Below are the code and all the weights of a small trained network. Each question names an input and a target symbol and asks about switching units off, where a switched-off unit gives its printed mean instead of its output.

import numpy as np


def w(rows, s, z=0):
    codes = np.array(rows[::2]) - 128.0
    scale = np.full(codes.shape[1], s)
    scale[-1] = z or s
    return codes * scale


def f(y):
    return y / 2 * (1 + np.tanh(0.7978845608 * (y + 0.044715 * y**3)))


def softmax(a):
    e = np.exp(a - a.max(-1, keepdims=True))
    return e / e.sum(-1, keepdims=True)


def log_softmax(a):
    a = a - a.max(-1, keepdims=True)
    return a - np.log(np.exp(a).sum(-1, keepdims=True))


def net(x, mask):
    ids = ['εζθλξσφψω'.index(c) for c in x.split()]
    T = len(ids)
    res = E[ids] + P[:T]
    u = 0
    for l in range(3):
        r = res
        for j in range(2):
            rows = slice(2 * j, 2 * j + 2)
            q, k, v = (r @ M[l][rows].T for M in (Q, K, V))
            z = softmax(np.where(np.tri(T) > 0, q @ k.T / 2**0.5, -1e9)) @ v
            o = O[l][rows]
            res = res + np.where(mask[u + j], z, o[:, -1]) @ o[:, :-1]
        u += 2
        y = f(res @ A[l][:, :-1].T + A[l][:, -1])
        res = res + np.where(mask[u : u + 4], y, B[l][:, -1]) @ B[l][:, :-1]
        u += 4
    return log_softmax(res[-1] @ U[:, :-1].T + U[:, -1])


Q, K, V, O, A, B = {}, {}, {}, {}, {}, {}
E = w([
[2,123,164],'ε',
[59,141,161],'ζ',
[212,196,58],'θ',
[156,147,166],'λ',
[56,33,113],'ξ',
[173,30,168],'σ',
[182,121,154],'φ',
[145,127,134],'ψ',
[138,251,200],'ω',
],0.0093)
P = w([
[88,135,89],'0',
[36,87,253],'1',
[51,98,214],'2',
[56,94,236],'3',
[130,123,239],'4',
[116,107,158],'5',
[191,171,198],'6',
[189,157,160],'7',
],0.0048)
Q[0] = w([
[241,213,135],'0.h1',
[199,147,134],'0.h1',
[61,255,156],'0.h2',
[204,210,86],'0.h2',
],0.0066)
K[0] = w([
[116,70,138],'0.h1',
[92,67,153],'0.h1',
[236,43,105],'0.h2',
[99,2,185],'0.h2',
],0.0082)
V[0] = w([
[201,189,76],'0.h1',
[155,230,100],'0.h1',
[217,51,133],'0.h2',
[255,59,94],'0.h2',
],0.0065)
O[0] = w([
[237,104,115,2],'0.h1',
[254,176,152,66],'0.h1',
[118,73,74,82],'0.h2',
[154,50,97,11],'0.h2',
],0.0098,0.0014)
A[0] = w([
[168,142,255,223],'0.n1',
[187,145,72,103],'0.n2',
[86,162,168,236],'0.n3',
[60,151,142,1],'0.n4',
],0.0055,0.0018)
B[0] = w([
[80,130,1,255],'0.n1',
[241,213,210,117],'0.n2',
[97,85,60,238],'0.n3',
[171,149,126,139],'0.n4',
],0.0046,0.0027)
Q[1] = w([
[2,188,41],'1.h1',
[146,78,76],'1.h1',
[243,138,72],'1.h2',
[127,131,103],'1.h2',
],0.0051)
K[1] = w([
[111,129,3],'1.h1',
[144,223,152],'1.h1',
[54,66,223],'1.h2',
[95,109,125],'1.h2',
],0.006)
V[1] = w([
[128,20,57],'1.h1',
[191,133,178],'1.h1',
[232,116,155],'1.h2',
[214,254,203],'1.h2',
],0.0065)
O[1] = w([
[168,102,92,30],'1.h1',
[26,154,3,57],'1.h1',
[53,83,69,8],'1.h2',
[86,185,100,161],'1.h2',
],0.0071,0.0017)
A[1] = w([
[100,25,177,122],'1.n1',
[140,185,106,206],'1.n2',
[209,248,254,129],'1.n3',
[60,254,70,251],'1.n4',
],0.0044,0.0016)
B[1] = w([
[1,103,156,162],'1.n1',
[189,114,4,168],'1.n2',
[202,218,145,248],'1.n3',
[103,56,81,255],'1.n4',
],0.004,0.0026)
Q[2] = w([
[171,208,154],'2.h1',
[163,119,2],'2.h1',
[89,227,117],'2.h2',
[144,92,88],'2.h2',
],0.0081)
K[2] = w([
[87,11,159],'2.h1',
[49,153,255],'2.h1',
[91,138,112],'2.h2',
[188,91,150],'2.h2',
],0.0092)
V[2] = w([
[130,244,195],'2.h1',
[220,20,232],'2.h1',
[225,187,165],'2.h2',
[254,159,140],'2.h2',
],0.006)
O[2] = w([
[7,253,227,205],'2.h1',
[182,40,209,9],'2.h1',
[112,163,250,82],'2.h2',
[133,105,217,7],'2.h2',
],0.0058,0.0019)
A[2] = w([
[165,2,155,51],'2.n1',
[20,235,34,77],'2.n2',
[242,180,133,254],'2.n3',
[44,121,195,87],'2.n4',
],0.0044,0.0062)
B[2] = w([
[179,154,140,139],'2.n1',
[168,145,109,242],'2.n2',
[51,2,172,253],'2.n3',
[190,138,153,153],'2.n4',
],0.0098,0.0048)
U = w([
[175,200,247,73],'ε',
[115,171,210,57],'ζ',
[125,127,27,79],'θ',
[65,101,160,182],'λ',
[153,105,219,105],'ξ',
[211,72,161,101],'σ',
[94,86,152,67],'φ',
[2,61,166,253],'ψ',
[123,213,145,74],'ω',
],0.0059,0.0048)

Each question gives the input, a string of symbols that net reads in full, and the target symbol t.
The units are the heads (2 rows each of Q, K, V and O) and the neurons (one row each of A and B). Each row of codes is followed by its name. A weight is (code - 128) times the scale printed after its matrix; where a second scale follows, it is the last column's (O, A, B and U).
mask holds one flag per unit, layer by layer, with each layer's heads first. A switched-off unit (its flag False) gives its mean, the last column of its rows in O or B, instead of its output. The means were averaged over made-up inputs and are rounded, as every weight is.
A unit's drop is (log p(t) with every unit on - log p(t) with that unit switched off) / (log p(t) with every unit on - log p(t) with every unit switched off).
The circuit of an input: a set's keep is (log p(t) with only the set's units on - log p(t) with every unit switched off) / (log p(t) with every unit on - log p(t) with every unit switched off). Starting from the 12 units with the biggest drops (on a tie, the unit counted first), units are removed one at a time, each time the one whose removal leaves the highest keep (on an exact tie, the one counted first), for as long as the keep stays at least 0.8.
circuit, biggest first: the units of the circuit, biggest drop first
most important unit: the unit with the biggest drop
top k neurons: the k neurons with the biggest drops, biggest first
top k neurons in layer l: the k neurons of layer l with the biggest drops, biggest first
which heads matter: for each layer, one digit per head in row order, 1 if its drop is at least 0.15 and else 0, layers parted by /
drop when u is switched off: that unit's drop, to one decimal
input θ ω θ ψ, target θ: which heads matter => 10 / 11 / 10
input σ ζ θ, target σ: circuit, biggest first => (2.h1; 1.h2; 0.h2; 1.h1)
input σ ξ φ φ ξ σ, target σ: which heads matter => 01 / 11 / 10
input σ ε φ φ ψ, target σ: circuit, biggest first => (2.h1; 1.h2; 0.h2; 1.h1)
input σ θ σ, target σ: top 2 neurons => (2.n1; 2.n3)
input ω θ σ ζ, target ω: most important unit => 2.h1
input θ ψ θ θ, target θ: which heads matter => 10 / 11 / 10
input θ σ σ, target θ: which heads matter => 10 / 11 / 11
input σ ξ θ ξ φ ψ φ, target σ: circuit, biggest first => (2.h1; 1.h2; 0.h2)
input ε ψ φ, target ε: which heads matter => 11 / 11 / 11
input θ ζ ζ ε, target θ: which heads matter => 10 / 11 / 11
input ω σ ε ε ζ ζ, target ω: which heads matter => 11 / 01 / 10
input ε ε θ θ ξ, target ε: top 2 neurons in layer 2 => (2.n4; 2.n3)
input θ θ λ φ φ, target θ: most important unit => 1.h2
input σ σ φ φ ω, target σ: which heads matter => 11 / 11 / 10
input ε ζ ξ ζ λ, target ε: top 2 neurons => (1.n3; 2.n4)
input ω ζ σ, target ω: top 2 neurons => (2.n3; 2.n2)
input ε ω λ θ ψ, target ε: top 2 neurons => (1.n3; 2.n4)
input θ λ ζ ξ ψ σ σ ξ, target θ: top 2 neurons => (0.n2; 2.n3)
input θ ζ ε θ ξ ζ ω, target θ: most important unit => 0.h1
input σ λ ψ, target σ: drop when 1.h2 is switched off => 0.6
input θ ω ω σ λ λ ε, target θ: drop when 1.n4 is switched off => 0.1
input σ σ ξ ω, target σ: drop when 0.h2 is switched off => 0.5
input ω ε φ φ, target ω: top 2 neurons in layer 2 => (2.n3; 2.n2)
input θ ε ω ξ, target θ: top 2 neurons in layer 2 => (2.n3; 2.n2)
